Below are the code and all the weights of a small trained network. Each question names an input and a target symbol and asks about switching units off, where a switched-off unit gives its printed mean instead of its output.

import numpy as np


def w(rows, s, z=0):
    codes = np.array(rows[::2]) - 128.0
    scale = np.full(codes.shape[1], s)
    scale[-1] = z or s
    return codes * scale


def f(y):
    return y / 2 * (1 + np.tanh(0.7978845608 * (y + 0.044715 * y**3)))


def softmax(a):
    e = np.exp(a - a.max(-1, keepdims=True))
    return e / e.sum(-1, keepdims=True)


def log_softmax(a):
    a = a - a.max(-1, keepdims=True)
    return a - np.log(np.exp(a).sum(-1, keepdims=True))


def net(x, mask):
    ids = ['ΞΠΣΦβγδεητψω'.index(c) for c in x.split()]
    T = len(ids)
    res = E[ids] + P[:T]
    r = res
    for j in range(2):
        rows = slice(2 * j, 2 * j + 2)
        q, k, v = (r @ M[0][rows].T for M in (Q, K, V))
        z = softmax(np.where(np.tri(T) > 0, q @ k.T / 2**0.5, -1e9)) @ v
        o = O[0][rows]
        res = res + np.where(mask[j], z, o[:, -1]) @ o[:, :-1]
    y = f(res @ A[0][:, :-1].T + A[0][:, -1])
    res = res + np.where(mask[2:18], y, B[0][:, -1]) @ B[0][:, :-1]
    return log_softmax(res[-1] @ U[:, :-1].T + U[:, -1])


Q, K, V, O, A, B = {}, {}, {}, {}, {}, {}
E = w([
[109,108,124,226],'Ξ',
[96,147,150,119],'Π',
[145,86,87,99],'Σ',
[141,41,141,41],'Φ',
[73,118,5,146],'β',
[116,151,127,100],'γ',
[62,211,182,144],'δ',
[80,64,139,174],'ε',
[172,198,102,133],'η',
[148,187,113,173],'τ',
[104,199,155,71],'ψ',
[147,148,104,58],'ω',
],0.021)
P = w([
[254,84,127,139],'0',
[197,90,109,121],'1',
[180,110,101,129],'2',
[156,128,101,130],'3',
[134,140,108,133],'4',
[120,150,104,139],'5',
[93,163,108,139],'6',
[108,151,112,127],'7',
],0.0088)
Q[0] = w([
[119,110,94,176],'head 0',
[126,57,144,160],'head 0',
[120,10,135,94],'head 1',
[72,151,152,87],'head 1',
],0.014)
K[0] = w([
[54,206,247,189],'head 0',
[166,116,229,162],'head 0',
[1,133,13,101],'head 1',
[26,40,136,95],'head 1',
],0.0075)
V[0] = w([
[175,99,228,76],'head 0',
[69,121,37,117],'head 0',
[119,143,16,110],'head 1',
[199,199,94,254],'head 1',
],0.0094)
O[0] = w([
[149,213,253,146,239],'head 0',
[166,81,115,177,112],'head 0',
[134,186,65,181,140],'head 1',
[116,165,206,145,2],'head 1',
],0.0047,0.0061)
A[0] = w([
[148,188,133,105,91],'neuron 0',
[59,98,106,111,113],'neuron 1',
[152,209,135,136,114],'neuron 2',
[165,196,133,72,89],'neuron 3',
[98,171,159,66,26],'neuron 4',
[121,132,111,122,253],'neuron 5',
[61,179,177,229,92],'neuron 6',
[106,104,47,104,173],'neuron 7',
[125,223,119,247,199],'neuron 8',
[163,141,74,150,196],'neuron 9',
[110,40,142,108,66],'neuron 10',
[109,116,230,108,240],'neuron 11',
[204,160,130,120,92],'neuron 12',
[131,187,154,75,88],'neuron 13',
[173,176,116,187,80],'neuron 14',
[80,181,108,113,128],'neuron 15',
],0.012,0.0058)
B[0] = w([
[66,121,80,76,147],'neuron 0',
[121,177,122,80,145],'neuron 1',
[39,62,91,29,169],'neuron 2',
[18,106,46,118,167],'neuron 3',
[104,43,137,140,148],'neuron 4',
[185,227,159,254,196],'neuron 5',
[244,52,85,100,209],'neuron 6',
[213,100,162,112,184],'neuron 7',
[124,89,211,52,234],'neuron 8',
[157,160,222,95,161],'neuron 9',
[153,35,58,102,189],'neuron 10',
[23,154,132,180,253],'neuron 11',
[156,187,72,27,140],'neuron 12',
[47,45,81,182,167],'neuron 13',
[89,86,157,14,136],'neuron 14',
[200,47,121,132,163],'neuron 15',
],0.0065,0.0083)
U = w([
[206,157,178,155,237],'Ξ',
[160,111,252,174,133],'Π',
[102,184,144,153,254],'Σ',
[61,92,208,139,146],'Φ',
[124,148,31,105,164],'β',
[62,110,53,144,33],'γ',
[110,148,142,68,12],'δ',
[123,123,136,137,19],'ε',
[160,17,66,92,61],'η',
[82,188,212,179,251],'τ',
[106,54,80,235,160],'ψ',
[136,144,248,83,34],'ω',
],0.011,0.0062)

Each question gives the input, a string of symbols that net reads in full, and the target symbol t.
The units are the heads (2 rows each of Q, K, V and O) and the neurons (one row each of A and B). Each row of codes is followed by its name. A weight is (code - 128) times the scale printed after its matrix; where a second scale follows, it is the last column's (O, A, B and U).
mask holds one flag per unit, heads first, then neurons. A switched-off unit (its flag False) gives its mean, the last column of its rows in O or B, instead of its output. The means were averaged over made-up inputs and are rounded, as every weight is.
A unit's drop is (log p(t) with every unit on - log p(t) with that unit switched off) / (log p(t) with every unit on - log p(t) with every unit switched off).
The circuit of an input: a set's keep is (log p(t) with only the set's units on - log p(t) with every unit switched off) / (log p(t) with every unit on - log p(t) with every unit switched off). Starting from the 12 units with the biggest drops (on a tie, the unit counted first), units are removed one at a time, each time the one whose removal leaves the highest keep (on an exact tie, the one counted first), for as long as the keep stays at least 0.8.
circuit, biggest first: the units of the circuit, biggest drop first
top k neurons: the k neurons with the biggest drops, biggest first
heads that matter: for each layer, one digit per head in row order, 1 if its drop is at least 0.15 and else 0, layers parted by /
drop when u is switched off: that unit's drop, to one decimal
input ε β δ τ δ δ γ, target Ξ: heads that matter => 10
input Σ Σ Φ δ δ, target Φ: circuit, biggest first => [neuron 8; neuron 2]
input Φ Π δ Φ Φ Φ τ, target ω: circuit, biggest first => [neuron 8; neuron 14]
input ω Φ Φ ε τ Φ β, target Ξ: heads that matter => 00
input Φ β Φ Φ Φ Φ Φ γ, target Ξ: heads that matter => 11
input δ Φ Φ δ Σ δ β η, target Ξ: heads that matter => 10
input Φ β Π γ δ, target Ξ: top 2 neurons => [neuron 11; neuron 7]
input Φ γ δ, target Φ: heads that matter => 10
input Ξ Π Π, target τ: top 2 neurons => [neuron 10; neuron 6]
input Π ε β Φ, target Ξ: heads that matter => 01
input Φ Π η Φ β γ Σ ω, target Ξ: heads that matter => 10
input β ω Φ δ ω Π, target Ξ: heads that matter => 11
input Φ β δ Φ ε η, target Ξ: drop when neuron 9 is switched off => 0.4
input Φ Φ β Φ γ Φ ω, target Ξ: drop when neuron 9 is switched off => 0.3
input β δ Ξ Φ, target Ξ: drop when neuron 3 is switched off => 0.1
input δ δ δ δ Φ η, target δ: top neuron => [neuron 8]
